Below is a small trained network, with its code and all its weights. Each question gives an input and a target symbol and asks what happens when units are switched off, that is, made to give their printed mean instead of their output.

import numpy as np


def w(rows, s, z=0):
    codes = np.array(rows[::2]) - 128.0
    scale = np.full(codes.shape[1], s)
    scale[-1] = z or s
    return codes * scale


def f(y):
    return np.maximum(y, 0)


def softmax(a):
    e = np.exp(a - a.max(-1, keepdims=True))
    return e / e.sum(-1, keepdims=True)


def log_softmax(a):
    a = a - a.max(-1, keepdims=True)
    return a - np.log(np.exp(a).sum(-1, keepdims=True))


def net(x, mask):
    ids = ['αβγεθλξπσφψ'.index(c) for c in x.split()]
    T = len(ids)
    res = E[ids] + P[:T]
    r = res
    for j in range(2):
        rows = slice(4 * j, 4 * j + 4)
        q, k, v = (r @ M[0][rows].T for M in (Q, K, V))
        z = softmax(np.where(np.tri(T) > 0, q @ k.T / 4**0.5, -1e9)) @ v
        o = O[0][rows]
        res = res + np.where(mask[j], z, o[:, -1]) @ o[:, :-1]
    y = f(res @ A[0][:, :-1].T + A[0][:, -1])
    res = res + np.where(mask[2:6], y, B[0][:, -1]) @ B[0][:, :-1]
    return log_softmax(res[-1] @ U[:, :-1].T + U[:, -1])


Q, K, V, O, A, B = {}, {}, {}, {}, {}, {}
E = w([
[135,140,90,120],'α',
[133,141,91,124],'β',
[182,180,86,111],'γ',
[127,188,85,106],'ε',
[129,231,88,98],'θ',
[141,143,130,6],'λ',
[122,126,87,134],'ξ',
[73,99,93,160],'π',
[141,103,75,118],'σ',
[50,169,102,152],'φ',
[69,58,100,209],'ψ',
],0.017)
P = w([
[131,92,214,150],'0',
[69,123,162,93],'1',
[150,143,166,181],'2',
[60,113,117,83],'3',
[156,166,133,189],'4',
[63,115,82,84],'5',
[159,177,107,194],'6',
[57,121,57,86],'7',
[159,183,82,202],'8',
[52,119,29,88],'9',
[162,187,55,211],'10',
[51,131,4,83],'11',
[167,199,43,223],'12',
],0.011)
Q[0] = w([
[129,128,189,158],'h0',
[135,88,85,152],'h0',
[229,104,251,152],'h0',
[130,88,184,92],'h0',
[181,151,128,162],'h1',
[59,127,220,103],'h1',
[94,148,108,74],'h1',
[171,130,178,150],'h1',
],0.017)
K[0] = w([
[157,140,248,128],'h0',
[75,158,100,133],'h0',
[164,122,235,54],'h0',
[113,68,226,96],'h0',
[205,158,116,122],'h1',
[105,104,238,184],'h1',
[75,116,45,163],'h1',
[189,149,224,144],'h1',
],0.012)
V[0] = w([
[238,57,56,95],'h0',
[188,254,56,83],'h0',
[178,182,125,13],'h0',
[157,36,101,169],'h0',
[94,99,166,155],'h1',
[48,114,167,121],'h1',
[135,100,140,53],'h1',
[250,187,147,192],'h1',
],0.0094)
O[0] = w([
[95,136,245,127,130],'h0',
[198,126,154,125,241],'h0',
[206,157,175,48,93],'h0',
[29,158,175,166,124],'h0',
[138,152,85,114,65],'h1',
[161,186,98,96,114],'h1',
[61,163,173,75,135],'h1',
[109,54,127,187,3],'h1',
],0.012,0.0052)
A[0] = w([
[111,230,183,43,150],'n0',
[176,155,145,176,60],'n1',
[142,171,62,59,3],'n2',
[49,113,194,254,218],'n3',
],0.0075,0.0053)
B[0] = w([
[36,191,152,197,254],'n0',
[209,95,193,71,153],'n1',
[119,1,163,100,204],'n2',
[36,58,155,73,212],'n3',
],0.0088,0.0081)
U = w([
[155,162,49,254,204],'α',
[107,81,184,29,6],'β',
[142,64,67,18,32],'γ',
[104,90,135,180,89],'ε',
[125,111,133,132,6],'θ',
[198,139,122,88,57],'λ',
[107,231,146,138,253],'ξ',
[179,178,128,174,195],'π',
[135,107,135,103,46],'σ',
[165,59,205,196,212],'φ',
[94,124,84,174,70],'ψ',
],0.0093,0.0049)

Each question gives the input, a string of symbols that net reads in full, and the target symbol t.
The units are the heads (4 rows each of Q, K, V and O) and the neurons (one row each of A and B). Each row of codes is followed by its name. A weight is (code - 128) times the scale printed after its matrix; where a second scale follows, it is the last column's (O, A, B and U).
mask holds one flag per unit, heads first, then neurons. A switched-off unit (its flag False) gives its mean, the last column of its rows in O or B, instead of its output. The means were averaged over made-up inputs and are rounded, as every weight is.
A unit's drop is (log p(t) with every unit on - log p(t) with that unit switched off) / (log p(t) with every unit on - log p(t) with every unit switched off).
The circuit of an input: a set's keep is (log p(t) with only the set's units on - log p(t) with every unit switched off) / (log p(t) with every unit on - log p(t) with every unit switched off). Starting from all 6 units, units are removed one at a time, each time the one whose removal leaves the highest keep (on an exact tie, the one counted first), for as long as the keep stays at least 0.8.
circuit, biggest first: the units of the circuit, biggest drop first
unit that matters most: the unit with the biggest drop
k most important neurons: the k neurons with the biggest drops, biggest first
heads that matter: for each layer, one digit per head in row order, 1 if its drop is at least 0.15 and else 0, layers parted by /
input σ λ α, target ξ: unit that matters most -> h1
input β σ λ γ ξ σ σ γ α σ β ξ, target ξ: heads that matter -> 11
input σ σ σ γ β λ σ γ σ ψ ε γ σ, target φ: circuit, biggest first -> (h1, h0)
input α γ α γ π σ σ φ, target γ: circuit, biggest first -> (h0, n2, h1)
input φ γ λ ξ σ σ σ ξ ψ, target ε: heads that matter -> 10
input σ σ β γ γ φ β ξ, target γ: circuit, biggest first -> (h0, n2, h1)
input π φ ψ φ, target ψ: heads that matter -> 10
input ψ σ γ λ λ β ε φ σ γ, target γ: circuit, biggest first -> (h0, n2)
input σ σ φ θ γ γ β, target φ: heads that matter -> 01
input φ σ λ ψ γ ξ β ψ λ γ ξ, target φ: circuit, biggest first -> (h1, h0)
input σ π ψ π α, target ψ: circuit, biggest first -> (h0, n3)
input σ γ φ ε, target γ: heads that matter -> 10
input φ γ β ξ σ ψ α σ σ γ σ, target φ: circuit, biggest first -> (h0, h1)
input θ φ γ θ, target γ: heads that matter -> 10
input β σ γ, target φ: heads that matter -> 01
input γ γ γ σ σ φ φ π, target γ: 2 most important neurons -> (n2, n0)
input π γ φ ξ α, target α: circuit, biggest first -> (h0, n2, h1)
input γ θ σ φ λ σ α γ ε σ λ, target ξ: heads that matter -> 10
input ξ σ γ β σ σ φ φ σ, target α: circuit, biggest first -> (h0)
input σ φ σ φ γ λ, target γ: circuit, biggest first -> (h0)
input θ σ φ σ γ λ ψ σ, target ψ: 2 most important neurons -> (n2, n1)
input ψ σ φ α, target γ: circuit, biggest first -> (h0, n0)
input θ φ α ξ σ φ σ, target α: circuit, biggest first -> (h0, n3)
input φ γ σ φ γ α, target γ: circuit, biggest first -> (h0, n2)
input γ σ σ γ φ ψ α σ γ σ θ ψ σ, target ε: heads that matter -> 11
input σ γ γ γ σ σ α, target φ: heads that matter -> 11
